Below is a small trained network, with its code and all its weights. Each question gives an input and a class and asks what happens when units are switched off, that is, made to give their printed mean instead of their output.

import numpy as np


def w(rows, s, z=0):
    codes = np.array(rows[::2]) - 128.0
    scale = np.full(codes.shape[1], s)
    scale[-1] = z or s
    return codes * scale


def norm(h):
    return h / np.sqrt((h * h).mean(-1, keepdims=True) + 1e-5)


def f(y):
    return y / 2 * (1 + np.tanh(0.7978845608 * (y + 0.044715 * y**3)))


def log_softmax(a):
    a = a - a.max(-1, keepdims=True)
    return a - np.log(np.exp(a).sum(-1, keepdims=True))


def net(x, mask):
    res = np.array(x, float).reshape(1, 7) / 4 @ E
    u = 0
    for l in range(4):
        y = f(norm(res) @ A[l][:, :-1].T + A[l][:, -1])
        res = res + np.where(mask[u : u + 6], y, B[l][:, -1]) @ B[l][:, :-1]
        u += 6
    return log_softmax(norm(res)[-1] @ U[:, :-1].T + U[:, -1])


A, B = {}, {}
E = w([
[81,110,94,168,117,89,148,179,113,121,154],'x0',
[124,93,158,119,128,97,108,118,197,176,119],'x1',
[114,61,167,52,110,27,179,122,178,134,148],'x2',
[67,32,77,51,77,159,177,66,100,199,99],'x3',
[22,121,132,131,2,147,61,169,121,141,184],'x4',
[93,203,115,175,92,79,193,106,133,185,223],'x5',
[127,84,99,118,121,52,108,87,166,74,189],'x6',
],0.0073)
A[0] = w([
[176,113,88,128,113,150,163,174,45,44,77,172],'0.n1',
[85,208,166,190,84,206,85,142,162,102,181,53],'0.n2',
[222,118,120,90,160,98,165,129,40,126,207,125],'0.n3',
[235,108,210,173,133,156,119,145,182,138,78,104],'0.n4',
[187,130,255,161,118,29,157,140,79,118,209,2],'0.n5',
[158,164,149,97,117,232,143,181,44,186,49,152],'0.n6',
],0.0051,0.0039)
B[0] = w([
[111,164,114,136,157,151,125,59,45,129,63,214],'0.n1',
[113,146,126,132,78,123,45,165,123,138,171,200],'0.n2',
[61,142,51,171,217,155,162,124,110,136,177,160],'0.n3',
[135,103,121,85,205,93,1,214,126,199,193,179],'0.n4',
[108,157,66,85,195,78,134,167,178,32,137,152],'0.n5',
[187,169,117,111,98,156,213,140,153,107,128,253],'0.n6',
],0.0084,0.0038)
A[1] = w([
[127,57,144,172,130,138,74,99,69,16,95,61],'1.n1',
[222,87,116,137,126,113,92,126,138,103,151,83],'1.n2',
[97,136,179,172,173,139,78,98,158,172,108,151],'1.n3',
[194,161,94,167,133,100,170,124,146,119,218,197],'1.n4',
[69,209,188,254,28,101,78,134,166,115,132,14],'1.n5',
[108,150,176,152,150,112,125,131,196,116,168,5],'1.n6',
],0.0075,0.0024)
B[1] = w([
[65,133,118,133,109,110,39,136,102,101,72,173],'1.n1',
[75,78,156,174,139,170,98,221,72,163,133,145],'1.n2',
[188,84,175,109,96,105,129,126,128,124,168,146],'1.n3',
[54,124,101,166,179,138,124,132,134,105,112,212],'1.n4',
[116,117,56,110,105,141,103,184,73,246,159,254],'1.n5',
[119,145,133,43,122,144,107,196,93,100,127,147],'1.n6',
],0.011,0.0051)
A[2] = w([
[95,80,91,73,52,67,75,63,97,76,38,113],'2.n1',
[86,167,138,96,73,54,153,189,114,37,124,185],'2.n2',
[80,97,122,161,87,172,102,132,99,35,100,32],'2.n3',
[110,59,113,57,88,201,82,29,142,186,147,193],'2.n4',
[102,1,178,70,34,162,190,51,176,134,154,96],'2.n5',
[158,116,243,151,161,53,81,105,124,173,99,6],'2.n6',
],0.0079,0.0015)
B[2] = w([
[69,51,150,141,78,142,119,90,135,78,88,230],'2.n1',
[80,156,65,92,160,182,73,118,212,127,80,175],'2.n2',
[151,80,141,50,128,66,96,86,109,160,62,171],'2.n3',
[117,116,168,140,93,75,154,132,149,154,174,254],'2.n4',
[137,41,231,177,62,44,246,90,180,79,208,245],'2.n5',
[177,78,177,73,142,142,153,254,125,195,149,153],'2.n6',
],0.0091,0.0053)
A[3] = w([
[172,129,225,115,185,75,106,152,187,152,99,2],'3.n1',
[134,127,177,181,201,188,131,212,117,135,40,168],'3.n2',
[169,76,163,103,211,83,135,246,145,148,95,31],'3.n3',
[178,130,95,147,175,139,109,187,53,113,139,174],'3.n4',
[133,125,160,179,118,154,62,179,105,104,120,73],'3.n5',
[55,132,112,2,137,159,65,132,188,90,179,160],'3.n6',
],0.0069,0.0033)
B[3] = w([
[96,153,121,25,167,182,104,164,154,117,247,162],'3.n1',
[164,107,152,69,78,163,152,92,140,126,116,249],'3.n2',
[121,92,101,113,154,195,145,152,172,117,155,209],'3.n3',
[163,109,131,138,106,108,188,89,123,154,150,253],'3.n4',
[110,115,168,97,134,108,134,96,111,128,177,172],'3.n5',
[190,196,163,136,156,78,93,135,145,76,122,232],'3.n6',
],0.012,0.0036)
U = w([
[85,193,115,113,200,73,93,195,201,57,137,143],'0',
[196,71,176,18,208,208,139,207,191,125,186,43],'1',
[192,147,245,129,121,136,55,161,73,134,147,2],'2',
[212,199,155,104,109,222,217,95,86,136,32,131],'3',
[59,65,115,83,92,130,57,81,81,73,35,124],'4',
[86,45,201,159,47,64,201,92,179,121,151,210],'5',
[88,192,65,156,74,152,86,192,95,200,191,185],'6',
[75,140,76,198,215,118,183,66,104,91,123,117],'7',
],0.011,0.0041)

Each question gives the input, the list of numbers given to net, and the class t.
The units are the neurons (one row each of A and B). Each row of codes is followed by its name. A weight is (code - 128) times the scale printed after its matrix; where a second scale follows, it is the last column's (A, B and U).
mask holds one flag per neuron, layer by layer. A switched-off neuron (its flag False) gives its mean, the last column of its row in B, instead of its output. The means were averaged over made-up inputs and are rounded, as every weight is.
A unit's drop is (log p(t) with every unit on - log p(t) with that unit switched off) / (log p(t) with every unit on - log p(t) with every unit switched off).
The circuit of an input: a set's keep is (log p(t) with only the set's units on - log p(t) with every unit switched off) / (log p(t) with every unit on - log p(t) with every unit switched off). Starting from the 12 units with the biggest drops (on a tie, the unit counted first), units are removed one at a time, each time the one whose removal leaves the highest keep (on an exact tie, the one counted first), for as long as the keep stays at least 0.8.
units of the circuit, in order: the units of the circuit, biggest drop first
k most important neurons: the k neurons with the biggest drops, biggest first
top k neurons in layer l: the k neurons of layer l with the biggest drops, biggest first
drop when u is switched off: that unit's drop, to one decimal
input [2,-1,6,1,-4,-4,3], class 4: 4 most important neurons : (2.n1, 1.n1, 0.n6, 1.n3)
input [3,8,-4,2,-2,2,-4], class 1: units of the circuit, in order : (1.n5, 2.n1, 3.n1)
input [0,6,5,-4,3,-7,3], class 1: most important neuron : (2.n6)
input [1,-4,4,2,-7,6,-8], class 7: 3 most important neurons : (0.n3, 1.n4, 2.n6)
input [-1,-6,8,-4,7,6,-1], class 0: units of the circuit, in order : (3.n6, 2.n2)
input [1,-1,8,-7,4,-7,-2], class 1: top 2 neurons in layer 3 : (3.n3, 3.n2)
input [-1,3,4,-5,1,7,-5], class 0: 3 most important neurons : (0.n5, 3.n6, 1.n6)
input [-7,0,-6,-3,-8,2,1], class 1: 3 most important neurons : (0.n4, 1.n3, 1.n5)
input [1,-5,6,4,-6,0,-4], class 7: units of the circuit, in order : (0.n3, 3.n2)
input [-1,2,0,-3,-6,6,-2], class 7: top 2 neurons in layer 1 : (1.n4, 1.n1)
input [-2,-8,-6,-8,-6,3,6], class 7: units of the circuit, in order : (1.n4, 3.n4)
input [8,8,-1,0,0,3,3], class 6: top 2 neurons in layer 1 : (1.n5, 1.n1)
input [4,7,-5,0,-5,5,-6], class 3: 2 most important neurons : (0.n6, 3.n2)
input [-2,-8,0,-3,-5,8,-4], class 7: units of the circuit, in order : (1.n4)
input [5,-3,-5,-2,1,-1,-3], class 3: 2 most important neurons : (0.n6, 0.n1)
input [5,4,-5,5,-7,5,-3], class 3: top 3 neurons in layer 2 : (2.n5, 2.n4, 2.n1)
input [7,-3,7,-4,-1,0,-8], class 0: 2 most important neurons : (0.n5, 2.n2)
input [-3,-7,-1,-6,-6,-6,8], class 4: 2 most important neurons : (1.n1, 0.n1)
input [6,5,2,0,-1,-4,6], class 4: top 3 neurons in layer 1 : (1.n1, 1.n2, 1.n3)
input [-4,-5,-2,1,1,7,7], class 6: units of the circuit, in order : (2.n5)
input [1,-2,-5,6,0,5,-3], class 3: top 2 neurons in layer 0 : (0.n6, 0.n4)
input [3,7,-5,-5,-8,3,7], class 1: top 2 neurons in layer 1 : (1.n2, 1.n3)
input [4,-3,5,-5,-8,8,7], class 0: top 2 neurons in layer 0 : (0.n5, 0.n1)
input [-7,-4,-3,-4,-4,2,7], class 7: drop when 3.n4 is switched off : 0.1
input [-2,3,-3,-2,5,1,4], class 6: drop when 1.n5 is switched off : 0.5
input [0,1,-2,3,6,4,3], class 6: drop when 1.n5 is switched off : 2.9
input [-2,-8,-6,-1,2,1,-7], class 3: units of the circuit, in order : (0.n6)
input [-1,-8,1,2,-2,6,8], class 7: drop when 2.n6 is switched off : 0.0
